Below is a small trained network, with its code and all its weights. Each question gives an input and a target symbol and asks what happens when units are switched off, that is, made to give their printed mean instead of their output.

import numpy as np


def w(rows, s, z=0):
    codes = np.array(rows[::2]) - 128.0
    scale = np.full(codes.shape[1], s)
    scale[-1] = z or s
    return codes * scale


def f(y):
    return y / 2 * (1 + np.tanh(0.7978845608 * (y + 0.044715 * y**3)))


def softmax(a):
    e = np.exp(a - a.max(-1, keepdims=True))
    return e / e.sum(-1, keepdims=True)


def log_softmax(a):
    a = a - a.max(-1, keepdims=True)
    return a - np.log(np.exp(a).sum(-1, keepdims=True))


def net(x, mask):
    ids = ['αγδεζηθλμξπσφψω'.index(c) for c in x.split()]
    T = len(ids)
    res = E[ids] + P[:T]
    u = 0
    for l in range(3):
        q, k, v = (res @ M[l].T for M in (Q, K, V))
        z = softmax(np.where(np.tri(T) > 0, q @ k.T / 3**0.5, -1e9)) @ v
        res = res + np.where(mask[u], z, O[l][:, -1]) @ O[l][:, :-1]
        u += 1
        y = f(res @ A[l][:, :-1].T + A[l][:, -1])
        res = res + np.where(mask[u : u + 4], y, B[l][:, -1]) @ B[l][:, :-1]
        u += 4
    return log_softmax(res[-1] @ U[:, :-1].T + U[:, -1])


Q, K, V, O, A, B = {}, {}, {}, {}, {}, {}
E = w([
[188,96,101,61,57,176,53,179,191],'α',
[161,171,189,219,162,137,128,107,164],'γ',
[217,114,158,183,193,112,175,100,86],'δ',
[194,58,104,185,204,88,138,163,89],'ε',
[165,105,134,201,206,109,182,122,186],'ζ',
[9,124,89,105,59,177,211,210,139],'η',
[163,66,26,202,147,50,174,130,219],'θ',
[147,124,211,223,200,147,185,113,153],'λ',
[172,162,117,230,131,111,104,126,153],'μ',
[107,151,126,89,49,179,119,215,120],'ξ',
[80,192,227,195,188,82,161,142,239],'π',
[173,34,68,224,200,121,140,200,176],'σ',
[60,198,40,122,1,73,186,207,76],'φ',
[132,31,110,45,95,90,156,202,86],'ψ',
[206,118,132,139,176,21,202,96,121],'ω',
],0.0084)
P = w([
[226,185,130,169,28,106,186,199,68],'0',
[37,29,88,119,162,92,178,174,141],'1',
[26,22,101,127,159,87,155,173,183],'2',
[35,36,120,140,145,80,138,180,211],'3',
[44,32,120,129,153,81,144,173,253],'4',
[43,55,113,133,141,80,144,152,249],'5',
[65,53,148,143,136,90,137,150,228],'6',
[59,68,158,163,129,109,122,136,203],'7',
[69,66,172,141,127,90,127,116,211],'8',
[84,66,176,162,128,93,120,130,205],'9',
[92,60,173,161,109,90,113,109,208],'10',
[116,64,190,171,96,104,107,85,170],'11',
],0.0054)
Q[0] = w([
[82,202,126,2,164,181,40,87,79],'0.h1',
[166,147,108,235,92,54,134,111,112],'0.h1',
[80,153,96,79,26,182,35,141,168],'0.h1',
],0.0066)
K[0] = w([
[8,23,187,125,253,86,53,51,252],'0.h1',
[180,233,9,163,32,84,234,196,22],'0.h1',
[36,82,81,108,124,172,33,209,134],'0.h1',
],0.0058)
V[0] = w([
[17,228,81,89,73,3,248,209,198],'0.h1',
[71,66,109,181,205,159,228,200,211],'0.h1',
[175,5,20,75,141,5,140,175,171],'0.h1',
],0.0056)
O[0] = w([
[152,122,243,154,45,188,4,61,115,254],'0.h1',
[43,1,192,147,105,102,80,130,35,213],'0.h1',
[143,106,46,167,117,96,5,82,8,205],'0.h1',
],0.0067,0.0052)
A[0] = w([
[202,197,180,79,113,161,156,163,255,103],'0.n1',
[120,28,121,45,122,106,100,200,42,138],'0.n2',
[151,102,97,209,190,33,133,171,158,253],'0.n3',
[72,154,38,102,72,87,184,209,72,121],'0.n4',
],0.0075,0.0039)
B[0] = w([
[154,146,226,172,136,222,138,180,184,123],'0.n1',
[89,201,99,143,82,171,98,123,253,216],'0.n2',
[119,120,209,203,161,187,99,76,49,254],'0.n3',
[145,208,79,67,129,247,83,225,208,134],'0.n4',
],0.0066,0.0065)
Q[1] = w([
[159,108,104,111,76,222,98,148,186],'1.h1',
[116,58,189,254,182,76,93,14,70],'1.h1',
[120,158,143,241,129,132,60,82,48],'1.h1',
],0.006)
K[1] = w([
[161,98,139,151,13,118,87,103,144],'1.h1',
[225,198,72,91,121,170,145,255,66],'1.h1',
[221,89,129,186,111,95,154,175,57],'1.h1',
],0.0058)
V[1] = w([
[205,204,208,115,232,100,253,195,141],'1.h1',
[34,57,247,112,60,109,136,50,94],'1.h1',
[220,70,139,80,233,43,220,57,12],'1.h1',
],0.0052)
O[1] = w([
[183,83,171,124,179,115,168,138,234,69],'1.h1',
[87,62,112,90,2,85,196,168,91,190],'1.h1',
[196,45,88,93,164,90,102,77,181,1],'1.h1',
],0.0073,0.0064)
A[1] = w([
[169,146,120,60,54,217,41,145,190,166],'1.n1',
[176,128,89,46,85,190,183,186,105,94],'1.n2',
[146,110,91,229,254,101,51,84,107,253],'1.n3',
[78,161,157,116,18,168,103,84,28,227],'1.n4',
],0.0058,0.0052)
B[1] = w([
[53,146,46,56,64,158,206,231,199,152],'1.n1',
[18,252,31,53,4,203,129,103,55,126],'1.n2',
[205,254,251,119,104,15,118,50,77,190],'1.n3',
[159,70,92,187,164,74,180,194,109,252],'1.n4',
],0.0054,0.019)
Q[2] = w([
[90,73,42,1,83,251,159,138,212],'2.h1',
[142,100,144,202,94,98,163,91,125],'2.h1',
[200,97,238,232,193,33,122,41,63],'2.h1',
],0.0063)
K[2] = w([
[2,34,169,173,160,68,83,51,162],'2.h1',
[205,172,122,103,155,95,138,194,162],'2.h1',
[222,239,182,168,178,94,193,148,116],'2.h1',
],0.0067)
V[2] = w([
[64,167,63,114,10,138,151,180,23],'2.h1',
[93,255,162,97,89,223,38,170,191],'2.h1',
[94,48,207,141,140,207,174,161,209],'2.h1',
],0.0068)
O[2] = w([
[226,48,193,82,97,146,204,112,11,250],'2.h1',
[210,255,248,90,141,108,95,241,20,139],'2.h1',
[111,79,21,117,235,93,47,239,123,135],'2.h1',
],0.0059,0.018)
A[2] = w([
[148,31,139,42,30,254,162,91,129,73],'2.n1',
[181,159,185,56,150,154,121,184,43,20],'2.n2',
[161,149,98,60,114,66,43,161,155,212],'2.n3',
[185,167,185,81,96,174,99,13,114,3],'2.n4',
],0.0061,0.0042)
B[2] = w([
[112,229,44,112,221,105,162,160,160,234],'2.n1',
[151,82,78,75,145,142,36,58,198,251],'2.n2',
[56,167,57,120,163,140,238,166,22,144],'2.n3',
[3,156,45,22,75,236,78,197,155,173],'2.n4',
],0.007,0.021)
U = w([
[116,186,84,97,160,85,70,100,113,1],'α',
[63,212,96,138,207,147,150,168,112,13],'γ',
[196,199,78,146,181,83,154,48,185,162],'δ',
[36,210,145,126,77,182,129,163,131,134],'ε',
[189,1,154,187,95,68,115,56,142,197],'ζ',
[197,62,135,142,181,62,172,82,80,124],'η',
[51,157,61,189,149,209,172,75,62,23],'θ',
[78,47,20,121,209,176,60,107,167,29],'λ',
[200,221,233,188,146,34,200,139,111,221],'μ',
[219,66,169,139,168,59,93,121,146,99],'ξ',
[158,77,130,176,86,55,127,217,83,244],'π',
[149,97,230,231,89,161,161,132,48,165],'σ',
[80,121,28,36,107,224,152,212,172,129],'φ',
[121,64,125,108,80,124,76,92,95,78],'ψ',
[86,109,70,57,47,126,98,88,222,90],'ω',
],0.0058,0.0049)

Each question gives the input, a string of symbols that net reads in full, and the target symbol t.
The units are the heads (3 rows each of Q, K, V and O) and the neurons (one row each of A and B). Each row of codes is followed by its name. A weight is (code - 128) times the scale printed after its matrix; where a second scale follows, it is the last column's (O, A, B and U).
mask holds one flag per unit, layer by layer, with each layer's heads first. A switched-off unit (its flag False) gives its mean, the last column of its rows in O or B, instead of its output. The means were averaged over made-up inputs and are rounded, as every weight is.
A unit's drop is (log p(t) with every unit on - log p(t) with that unit switched off) / (log p(t) with every unit on - log p(t) with every unit switched off).
The circuit of an input: a set's keep is (log p(t) with only the set's units on - log p(t) with every unit switched off) / (log p(t) with every unit on - log p(t) with every unit switched off). Starting from the 12 units with the biggest drops (on a tie, the unit counted first), units are removed one at a time, each time the one whose removal leaves the highest keep (on an exact tie, the one counted first), for as long as the keep stays at least 0.8.
units of the circuit, in order: the units of the circuit, biggest drop first
most important unit: the unit with the biggest drop
k most important neurons: the k neurons with the biggest drops, biggest first
k most important neurons of layer l: the k neurons of layer l with the biggest drops, biggest first
input ζ ε ε ε, target ζ: units of the circuit, in order	(2.n1 2.h1 2.n4)
input λ π μ λ λ ξ ξ λ φ, target φ: 2 most important neurons	(0.n4 0.n3)
input ξ ζ ω ξ μ, target ξ: most important unit	2.n2
input π σ φ η μ δ λ φ, target π: 2 most important neurons of layer 1	(1.n4 1.n3)
input ζ δ ξ μ δ, target ζ: units of the circuit, in order	(2.n1 2.h1 2.n4)
input μ ζ θ γ α λ ζ, target μ: units of the circuit, in order	(0.h1 2.n2 2.n4)
input λ λ φ λ, target λ: units of the circuit, in order	(0.h1 2.h1 1.h1)
input ζ λ θ ε λ θ ζ π φ θ, target ζ: units of the circuit, in order	(2.h1 2.n1 2.n4)
input λ ψ ω, target λ: units of the circuit, in order	(2.h1 0.h1 1.h1)
input λ λ ξ ε ε γ π δ γ ψ, target φ: units of the circuit, in order	(0.n2 1.n3)
input ψ δ ζ ξ ω φ ε, target ψ: 2 most important neurons	(2.n2 2.n4)
input θ ζ ε θ λ δ λ, target θ: 3 most important neurons of layer 2	(2.n1 2.n4 2.n2)
input ψ δ ζ λ ζ, target ψ: 3 most important neurons	(2.n2 2.n4 0.n4)
input μ ζ ξ ω θ ω λ δ θ η ψ, target φ: units of the circuit, in order	(1.n3)
input ψ μ α ζ φ α σ, target ψ: 3 most important neurons of layer 0	(0.n4 0.n2 0.n3)
input φ θ ε λ η μ φ λ σ ξ σ, target φ: 2 most important neurons of layer 2	(2.n4 2.n1)
input δ η δ, target δ: 2 most important neurons	(1.n3 0.n2)
input μ ψ ξ μ, target μ: 2 most important neurons of layer 2	(2.n2 2.n4)
input α ε γ λ φ ω ζ μ λ ε ω, target α: 3 most important neurons	(2.n2 2.n4 1.n4)
input π ψ ζ, target π: 3 most important neurons of layer 2	(2.n2 2.n1 2.n4)
input ω λ γ ε, target ω: 2 most important neurons of layer 1	(1.n4 1.n3)
input π α σ ε α σ σ γ θ, target π: 2 most important neurons of layer 2	(2.n2 2.n1)
input ξ ψ λ ε ζ γ θ φ ψ π η δ, target ξ: 2 most important neurons	(2.n2 0.n1)
input η ω ζ φ ψ μ λ μ θ ω, target η: most important unit	1.n4
input ω ε ζ γ λ, target ω: 4 most important neurons	(1.n4 2.n4 1.n3 0.n2)
input λ α ψ γ ε ε λ ζ φ, target φ: 3 most important neurons	(0.n4 1.n1 1.n3)
input σ α γ ζ, target σ: 2 most important neurons of layer 2	(2.n1 2.n2)
input η α θ φ δ μ, target η: 3 most important neurons of layer 2	(2.n1 2.n2 2.n4)
input δ γ ε λ α δ λ ζ ψ λ δ λ, target δ: most important neuron of layer 1	(1.n3)
input φ μ λ, target φ: 2 most important neurons	(2.n4 2.n1)
